Here is a tiny trained network, its code and every weight. The questions are about switching its units off for an input and a class, where a switched-off unit gives its printed mean instead of its output.

import numpy as np


def w(rows, s, z=0):
    codes = np.array(rows[::2]) - 128.0
    scale = np.full(codes.shape[1], s)
    scale[-1] = z or s
    return codes * scale


def norm(h):
    return h / np.sqrt((h * h).mean(-1, keepdims=True) + 1e-5)


def f(y):
    return y / 2 * (1 + np.tanh(0.7978845608 * (y + 0.044715 * y**3)))


def log_softmax(a):
    a = a - a.max(-1, keepdims=True)
    return a - np.log(np.exp(a).sum(-1, keepdims=True))


def net(x, mask):
    res = np.array(x, float).reshape(1, 4) / 4 @ E
    u = 0
    for l in range(3):
        y = f(norm(res) @ A[l][:, :-1].T + A[l][:, -1])
        res = res + np.where(mask[u : u + 3], y, B[l][:, -1]) @ B[l][:, :-1]
        u += 3
    return log_softmax(norm(res)[-1] @ U[:, :-1].T + U[:, -1])


A, B = {}, {}
E = w([
[62,177,31],'x0',
[69,153,3],'x1',
[237,147,113],'x2',
[97,190,205],'x3',
],0.0041)
A[0] = w([
[111,159,167,108],'0.n0',
[5,106,104,254],'0.n1',
[160,41,162,141],'0.n2',
],0.017,0.0065)
B[0] = w([
[74,156,197,144],'0.n0',
[226,255,123,248],'0.n1',
[91,178,244,188],'0.n2',
],0.01,0.012)
A[1] = w([
[128,198,105,20],'1.n0',
[133,57,71,32],'1.n1',
[202,25,2,254],'1.n2',
],0.0088,0.0021)
B[1] = w([
[230,148,136,252],'1.n0',
[115,254,66,70],'1.n1',
[32,165,113,198],'1.n2',
],0.0082,0.0018)
A[2] = w([
[101,28,98,110],'2.n0',
[255,181,173,252],'2.n1',
[47,245,133,13],'2.n2',
],0.0094,0.0018)
B[2] = w([
[211,255,88,118],'2.n0',
[18,98,37,247],'2.n1',
[122,125,93,161],'2.n2',
],0.0045,0.012)
U = w([
[98,142,119,131],'0',
[226,175,104,26],'1',
[251,114,136,253],'2',
],0.017,0.0019)

Each question gives the input, the list of numbers given to net, and the class t.
The units are the neurons (one row each of A and B). Each row of codes is followed by its name. A weight is (code - 128) times the scale printed after its matrix; where a second scale follows, it is the last column's (A, B and U).
mask holds one flag per neuron, layer by layer. A switched-off neuron (its flag False) gives its mean, the last column of its row in B, instead of its output. The means were averaged over made-up inputs and are rounded, as every weight is.
A unit's drop is (log p(t) with every unit on - log p(t) with that unit switched off) / (log p(t) with every unit on - log p(t) with every unit switched off).
k most important neurons: the k neurons with the biggest drops, biggest first
k most important neurons of layer l: the k neurons of layer l with the biggest drops, biggest first
drop when u is switched off: that unit's drop, to one decimal
input [-7,2,6,0], class 0: 2 most important neurons : [0.n1; 1.n0]
input [-8,6,7,4], class 0: 2 most important neurons : [0.n1; 2.n1]
input [-3,2,6,-3], class 0: 2 most important neurons : [0.n1; 2.n1]
input [-8,-2,-8,-5], class 0: 2 most important neurons : [0.n1; 1.n0]
input [1,-8,1,-6], class 0: 2 most important neurons : [0.n1; 0.n2]
input [7,-8,5,-3], class 0: 2 most important neurons : [0.n1; 2.n1]
input [-8,0,-2,7], class 0: 2 most important neurons of layer 0 : [0.n1; 0.n0]
input [7,7,-7,4], class 2: drop when 0.n1 is switched off : 0.4
input [-7,-5,-1,-4], class 0: drop when 0.n1 is switched off : 0.3
input [7,1,-4,0], class 2: drop when 0.n1 is switched off : 0.4
input [3,3,-6,4], class 2: drop when 0.n0 is switched off : 0.0
input [-8,3,4,-3], class 0: 2 most important neurons of layer 0 : [0.n1; 0.n2]
